Each row of numbers belongs to one of the things below and depends on some of the facts about them. Some rows are named. Which thing is each other row?

There are 2 kinds of fact about the things: Θ, χ.
Θ: points at; χ: refers to
Θ(detri, keze); Θ(diste, sunun); Θ(kisar, deme); Θ(treklus, diste)
Θ(platro, skedrom); Θ(duplak, fipun); Θ(brove, stuzem); Θ(klinos, raten)
Θ(grogem, fuzuku); Θ(statil, trabre); Θ(larak, miplal); Θ(stizam, rinor)
Θ(dunal, sodre); Θ(breskin, tredrutun); Θ(doskites, nudruk); Θ(flapin, pesunok)
Θ(testa, fludril); Θ(tuplugrum, gropim); Θ(sodre, noflan); Θ(talel, grutrem)
Θ(stuzem, detri); Θ(kates, zivogas); Θ(gesem, grogem); Θ(katrim, flaklel)
Θ(skekur, stedriflik); Θ(gotrar, kinuk); Θ(sibrolem, leklik); Θ(flego, logik)
Θ(skopal, zotrer); Θ(fleplek, dorur); Θ(mivok, mudre); Θ(drigrul, stodor)
Θ(meguk, rurik); Θ(trugri, firas); Θ(stodor, flara); Θ(noflas, kliflor)
Θ(stoza, fosti); Θ(brugruze, fludrar); Θ(sobom, fuple); Θ(pesunok, katrim)
Θ(trogro, debi); Θ(grefli, sibrolem); Θ(trima, magem); Θ(skedrom, nobrer)
Θ(fludril, tuplugrum); Θ(staflim, zotas); Θ(bravobrem, brustem); Θ(stedriflik, menor)
Θ(zotas, skopal); Θ(tirek, taklis); Θ(posko, kuze); Θ(daskiski, floplek)
Θ(sunun, flodram); Θ(zoda, mivok); Θ(trefler, penogro); Θ(dorur, gune)
Θ(leklik, duplak); Θ(rinor, testa); Θ(dizo, statu); Θ(trotrum, dunal)
Θ(keze, tefek); Θ(tredrutun, ragilen); Θ(firas, bravobrem); Θ(vugro, plenuk)
Θ(trosos, brugruze); Θ(skovi, baklurik); Θ(fluskar, breskin); Θ(flugiklek, genas)
Θ(raten, gesem); Θ(mudre, droklo); Θ(fiskel, flego); Θ(noflan, daskiski)
Θ(plibi, trogro); Θ(fuple, posan); Θ(kuze, meguk); Θ(skuzun, larak)
Θ(fipun, riso); Θ(floplek, brove); Θ(pidu, flarir); Θ(droklo, trude)
Θ(flarir, diser); χ(diste, brogrik); χ(diste, diser); χ(fosti, leklik)
χ(klinos, pidu); χ(klinos, stedriflik); χ(klinos, meguk); χ(kluragril, grutrem)
χ(dunal, penogro); χ(dunal, trogogun); χ(doskites, dizo); χ(flapin, kivul)
χ(testa, trabre); χ(tuplugrum, zivogas); χ(statu, dizo); χ(sodre, kibror)
χ(poklin, skovi); χ(poklin, grotiflek); χ(baklur, grinir); χ(stuzem, zivogas)
χ(gakloflir, dizo); χ(saklos, dizo); χ(saklos, veplutik); χ(lunok, genas)
χ(katrim, vudu); χ(katrim, genas); χ(katrim, staflim); χ(skekur, replak)
χ(logik, penogro); χ(brogrik, dreninos); χ(deplo, posko); χ(dasos, kibror)
χ(meplo, tosok); χ(fleplek, grinos); χ(mivok, sibrolem); χ(mivok, grinos)
χ(muso, dizo); χ(muso, dorur); χ(sturum, dizo); χ(sturum, skobro)
χ(stodor, dizo); χ(stodor, posko); χ(menor, dizo); χ(menor, brogrik)
χ(menor, treveflir); χ(kibror, diser); χ(fifidun, dore); χ(fifidun, grotrus)
χ(fifidun, sibrolem); χ(stoza, debi); χ(dore, zoda); χ(meska, gakloflir)
χ(meska, skobro); χ(meska, kinuk); χ(brugruze, gotrar); χ(sobom, brogrik)
χ(tosok, brogrik); χ(grutrem, dizo); χ(grutrem, penogro); χ(bribrol, sobom)
χ(bribrol, veplutik); χ(bribrol, skobro); χ(trima, dizo); χ(zivogas, dizo)
χ(zivogas, meguk); χ(bravobrem, pidu); χ(bravobrem, leklik); χ(vesol, dizo)
χ(vesol, stedriflik); χ(vesol, meguk); χ(plugril, nudruk); χ(mastes, trefler)
χ(veplutik, trefler); χ(zoda, dizo); χ(posan, trima); χ(kinuk, fludril)
χ(trefler, zivogas); χ(grinos, dizo); χ(grinos, kivul); χ(grotiflek, dizo)
χ(dorur, gakloflir); χ(leklik, zoda); χ(leklik, stedriflik); χ(tefek, dizo)
χ(rinor, trefler); χ(kemem, kivul); χ(fuzuku, penogro); χ(fuzuku, vudu)
χ(grinir, gakloflir); χ(trotrum, trosos); χ(ribrom, trosos); χ(trude, dreninos)
χ(tredrutun, skobro); χ(ragilen, meguk); χ(trosos, penogro); χ(skovi, meguk)
χ(fluskar, kivul); χ(bife, penogro); χ(bufor, neda); χ(raten, gune)
χ(noflan, dizo); χ(rodror, dizo); χ(dreninos, dizo); χ(dreninos, stuzem)
χ(dreninos, zoda); χ(dreninos, zivogas); χ(gune, dizo); χ(kuze, grutrem)
χ(kuze, plibi); χ(skuzun, dreninos); χ(floplek, dizo); χ(floplek, zivogas)
χ(klizuk, grutrem); χ(netri, lesem); χ(replak, gakloflir); χ(replak, meguk)

Some things and their rows:
rinor: [5,-37,-23,-16,32,4,2,17,-5,-2,-3,-18,-13,5,-4,19,19,10,14,-16,2,59,4,31,11,-7,-1,0,10,3,-25,4,-33,2]
bravobrem: [10,-1,-19,1,-20,4,-2,6,-24,1,3,-7,-5,-7,-32,2,1,2,18,-15,11,10,-10,-9,-8,-10,-10,-11,-5,-2,-9,18,3,-7]
suses: [-3,-3,6,10,13,-10,1,-3,8,0,1,8,2,7,22,-4,-1,-3,-18,19,-6,-12,2,-10,7,6,4,3,-3,-3,6,-14,1,6]
kates: [-5,6,-10,-9,-6,0,0,0,1,-7,-4,5,-3,1,13,-1,-2,11,17,-3,5,9,2,-12,-11,-7,-5,2,-1,-1,-14,-7,6,-2]
dasos: [3,-9,4,14,7,-1,-1,-3,-7,8,1,-7,-3,1,-9,-4,2,-15,-9,5,-6,-11,-5,10,21,6,7,-17,0,0,9,11,-7,4]
grinir: [-16,-13,-11,20,11,1,4,-11,-26,17,-9,-26,9,-10,3,7,-6,-22,14,-1,-29,-8,4,29,15,11,-2,-23,-16,17,12,15,-12,18]
tredrutun: [8,-4,-22,4,-20,9,-6,2,-28,7,-1,-13,4,-9,-20,4,0,4,30,-11,6,11,-6,-3,-3,-7,-12,-12,-5,7,-12,15,1,-3]
nudruk: [-4,-3,5,10,14,-8,1,-3,6,1,1,8,3,7,23,-5,-1,-3,-17,19,-7,-13,2,-10,8,6,4,2,-4,-3,6,-14,0,6]
vesol: [6,1,11,2,10,1,8,5,6,-5,10,-4,5,-9,-38,7,-2,-13,-36,-8,-5,-7,0,11,-12,7,1,16,-3,-4,26,9,-4,2]
flaklel: [0,-4,3,13,10,-9,-1,-2,2,2,3,8,5,5,19,-3,-1,-1,-19,20,-5,-13,0,-15,5,5,1,4,-5,-3,6,-14,1,6]
doskites: [11,17,3,-18,-7,31,-4,5,4,-7,4,-13,23,-17,-33,8,0,14,8,-22,8,14,4,18,-15,1,-11,37,11,15,4,15,1,-3]
sobom: [13,9,13,-9,-29,11,4,4,-32,8,-13,5,-21,-21,-12,-7,7,-4,27,-17,7,7,-13,2,28,-6,-11,-20,6,1,-15,16,8,4]
trotrum: [1,-1,-6,-7,-30,12,-4,-2,-21,6,5,1,-13,5,-5,4,-6,5,6,-25,4,27,-3,16,-5,-7,-6,-22,4,3,-8,20,1,-11]
grefli: [-9,14,-1,-12,-14,4,3,-6,3,-11,-1,-10,-4,2,15,5,4,4,12,-7,6,3,4,-16,-16,-3,0,-9,0,7,-19,-10,9,-3]
muso: [7,3,13,5,11,16,-2,-1,3,4,5,-12,22,-10,-18,4,0,-4,-19,1,-8,-8,3,20,7,13,0,22,4,11,20,9,-6,7]
leklik: [-9,31,23,-21,-35,15,17,-17,2,-23,10,-54,-21,-2,-29,18,21,-31,-11,-38,15,-13,-1,-13,-21,3,19,-51,6,19,-19,13,12,-11]
trima: [11,19,4,-18,-6,35,-4,5,5,-7,4,-14,26,-18,-36,8,0,15,8,-23,8,14,4,19,-15,2,-11,40,12,16,4,17,1,-3]
testa: [-3,-23,-3,-27,47,5,11,23,-5,-14,4,-7,-14,4,1,13,17,11,-11,-25,2,64,0,30,21,-11,-9,18,3,-6,-29,18,-37,17]

Rows to name:
No name comes twice in this set of rows, the named rows included.
[7,-9,27,10,-3,-12,-2,4,-20,3,-7,18,-17,-10,-21,-11,7,-20,-7,-7,-1,-12,-5,18,23,13,11,-3,6,-7,10,-5,3,5]  trude
[-2,-1,7,11,12,-6,1,-4,3,2,-1,8,0,4,23,-7,0,-3,-14,19,-6,-13,-1,-12,15,6,2,-1,-3,-3,4,-13,1,9]  diser
[2,4,-17,-5,-4,15,-4,0,-6,-7,1,-11,-6,-1,-30,-4,2,3,23,-18,11,10,-7,2,-2,-9,-1,-11,3,0,-10,22,-1,-7]  fleplek
[-3,-1,9,9,12,-8,1,-3,7,1,0,9,2,5,24,-5,-1,-2,-19,19,-7,-13,1,-11,9,7,3,3,-3,-3,6,-15,1,7]  treveflir
[-23,-1,0,1,-2,-5,-20,0,-39,-31,-11,22,-17,-5,-62,-28,1,-11,62,-55,14,3,2,39,-12,8,18,19,5,-6,-13,2,8,-2]  mivok
[14,6,25,4,2,13,1,2,-4,7,1,-1,10,-14,-15,-2,4,-7,-20,2,-4,-11,-4,12,21,12,-2,14,7,6,16,8,-1,9]  menor
[-29,1,6,-3,-2,-17,-16,0,-29,-31,-15,37,-14,-2,-20,-25,-2,-2,54,-39,8,3,10,23,-21,9,13,32,0,-7,-16,-26,15,2]  droklo
[-5,-3,-16,-12,-13,-15,18,9,-9,-13,5,-3,-28,-9,-55,13,-5,-14,-6,-36,3,16,-4,1,-40,-14,-5,-13,-16,-17,7,16,2,-9]  skovi
[11,-1,10,6,12,16,-4,0,6,5,5,-12,21,-8,-18,4,2,-2,-17,3,-5,-7,3,20,7,13,3,20,8,11,19,6,-7,3]  saklos
[9,-5,11,10,6,-1,1,1,-3,4,3,-1,-7,-2,-20,-4,4,-15,-19,2,-1,-12,-7,5,18,5,7,-10,2,-5,13,10,-4,2]  dore
[4,-8,6,12,7,-4,1,-1,-4,5,3,-3,-5,1,-15,-3,2,-15,-16,2,-3,-12,-6,6,15,5,7,-14,-1,-5,11,11,-5,2]  fosti
[5,-6,12,12,3,-2,1,-1,-9,10,0,-1,-5,-3,-6,-4,3,-15,-13,5,-6,-13,-6,8,23,6,5,-14,0,-2,10,9,-4,5]  meplo
[-15,-14,-10,13,10,-16,17,-2,-17,4,0,-16,-9,-11,-28,12,-8,-30,-14,-13,-24,-5,2,19,-13,4,0,-20,-24,-3,23,14,-9,12]  replak

Now the same things, written a new way:
Some rows with their names:
kivul: [26,-33,-23,-4,-11,18,-4,-12,4,-2,0,-9,10,-20,-4,-10,-6,-21,-17,-5,13,0,16,-5,-13,-16,-1,0,3]
stuzem: [-25,32,0,-17,45,8,-56,-35,30,-38,-6,21,52,3,15,35,15,12,-24,21,-5,-12,-40,-15,-8,0,36,18,-43]
trotrum: [0,49,0,-14,8,-5,-9,-7,24,-42,-6,10,28,-1,-11,6,3,-17,-22,19,-9,-13,-23,-8,-32,3,41,-18,-14]
mivok: [14,-32,6,-18,-38,28,-1,-43,-36,-39,2,15,-43,21,25,20,2,-38,4,-33,-44,-1,-9,-46,29,11,37,-10,23]
flugiklek: [6,2,-4,-11,-4,-11,7,13,-1,-2,-2,8,-7,0,-9,-12,-9,-7,-1,22,-3,1,11,-3,-4,-7,9,-17,-2]
debi: [-3,-19,-1,17,2,5,3,2,-8,17,-1,-6,-2,2,13,7,9,4,-7,5,8,-5,1,-6,6,0,-20,11,-6]
tuplugrum: [-26,37,-39,-49,26,28,-14,-15,32,-4,19,-31,-46,25,-8,11,-36,39,8,-18,-18,30,12,-6,-10,-27,-13,63,9]
menor: [0,4,10,15,-5,4,-6,7,-16,12,12,3,11,-5,14,8,-2,11,2,-28,14,3,-10,13,16,21,-8,23,7]
stodor: [12,9,-2,1,-6,-5,-14,2,-10,8,9,2,3,-7,4,-1,-12,-1,15,-16,8,9,-11,23,5,16,2,-1,3]
flapin: [44,-2,-7,-29,-38,30,-32,-1,3,2,-44,13,17,-14,-24,-32,-11,4,-10,-2,-3,4,27,-3,-37,21,-8,-18,11]
trosos: [32,39,13,2,-11,5,31,0,-3,-29,15,-23,0,-7,-29,5,6,5,26,28,-30,-9,3,2,-25,25,-1,-17,-1]
lunok: [2,4,1,1,-6,5,0,-2,0,-6,1,-3,5,0,-6,-8,4,2,1,-6,-3,-3,0,-1,4,1,-6,0,1]
skekur: [7,15,4,-11,-12,-8,0,9,5,-7,-2,0,5,5,-21,-27,-1,-5,7,2,-15,1,-2,0,3,-6,5,-16,4]
stoza: [8,13,-1,-12,-11,-3,1,6,3,-13,1,6,2,-1,-17,-20,-6,-3,4,6,-9,0,6,1,2,-2,6,-14,3]
fipun: [-16,-26,43,-28,-8,-12,45,-41,36,5,-21,11,-13,-12,4,34,25,33,12,-2,51,-14,18,35,-2,-40,8,-26,28]
trogro: [2,-8,-2,2,-1,-3,4,9,-5,9,-1,0,-4,0,2,-4,0,-2,-4,13,2,-1,5,-4,1,-3,-6,-2,-5]
brustem: [-1,-19,-5,25,6,-5,11,5,-9,16,25,-15,3,-2,11,3,11,-3,-6,9,13,-8,-8,-1,21,-13,-21,16,-14]
sunun: [6,-8,-5,8,-1,-8,6,11,-8,11,12,-4,1,-2,1,-8,2,-4,-4,18,6,-4,0,-1,10,-8,-11,0,-11]

Rows to name:
No name comes twice in this set of rows, the named rows included.
[21,20,10,25,-2,10,8,-12,-16,3,20,-26,2,-10,9,32,5,8,29,-13,-2,1,-18,24,-15,40,-13,9,1]  grutrem
[2,-15,17,-12,24,0,-47,-22,-5,22,11,-11,19,2,6,8,-1,29,43,-10,-17,17,-27,18,24,7,-1,28,-12]  zivogas
[6,17,10,-18,-9,-4,4,18,-3,-18,8,20,14,-4,-18,-19,-12,12,0,5,-9,1,13,-3,14,4,13,3,7]  skuzun
[15,11,12,26,-2,17,18,-10,-9,-3,12,-29,5,-3,-1,20,20,14,15,2,-11,-10,-7,-1,-10,24,-25,13,-4]  logik
[1,26,14,-11,-20,-5,15,30,-6,-23,7,27,16,-1,-19,-23,-11,12,-13,-6,-2,-3,14,-7,19,7,13,6,16]  sobom
[-4,-20,57,-39,-16,-5,41,-48,42,-6,-16,6,10,-17,-11,24,26,40,17,-26,42,-12,13,35,0,-39,20,-15,42]  leklik
[-11,17,-1,9,-12,-1,-1,0,4,-3,-8,-2,-5,11,-6,-19,12,-4,1,-19,-4,-5,-12,4,8,-1,-14,-12,4]  meska
[-8,49,-5,-4,26,-13,-44,-16,16,-18,-2,19,39,-5,26,35,-6,-25,-26,-10,19,-1,-55,19,-34,21,55,-1,-19]  noflan
[-22,46,-43,-37,12,24,8,-2,32,1,14,-38,-53,26,-9,5,-37,20,-10,-31,-8,26,13,-7,-29,-26,-10,56,25]  testa
[23,-7,12,-34,-30,-1,-17,-25,-44,-29,15,31,-39,12,25,23,-33,-39,30,-36,-35,21,-19,-8,25,30,67,-20,28]  zoda
[-21,-36,44,-13,-4,-4,42,-47,31,14,-19,4,-11,-11,15,46,34,37,8,-11,55,-16,13,32,1,-36,-5,-11,24]  riso
[-29,48,-52,-41,13,31,-10,-17,36,-15,13,-27,-55,24,-11,2,-32,27,0,-21,-12,22,17,-3,-12,-28,-25,45,8]  rinor
[-4,10,0,4,-10,3,-1,-1,3,-5,-3,-2,0,5,-6,-13,9,-1,1,-11,-4,-4,-4,1,6,0,-10,-5,3]  baklur
[-29,19,-41,-20,23,24,10,-2,22,23,11,-41,-57,27,13,23,-28,20,-17,-23,3,21,13,-12,-26,-25,-22,67,17]  gropim

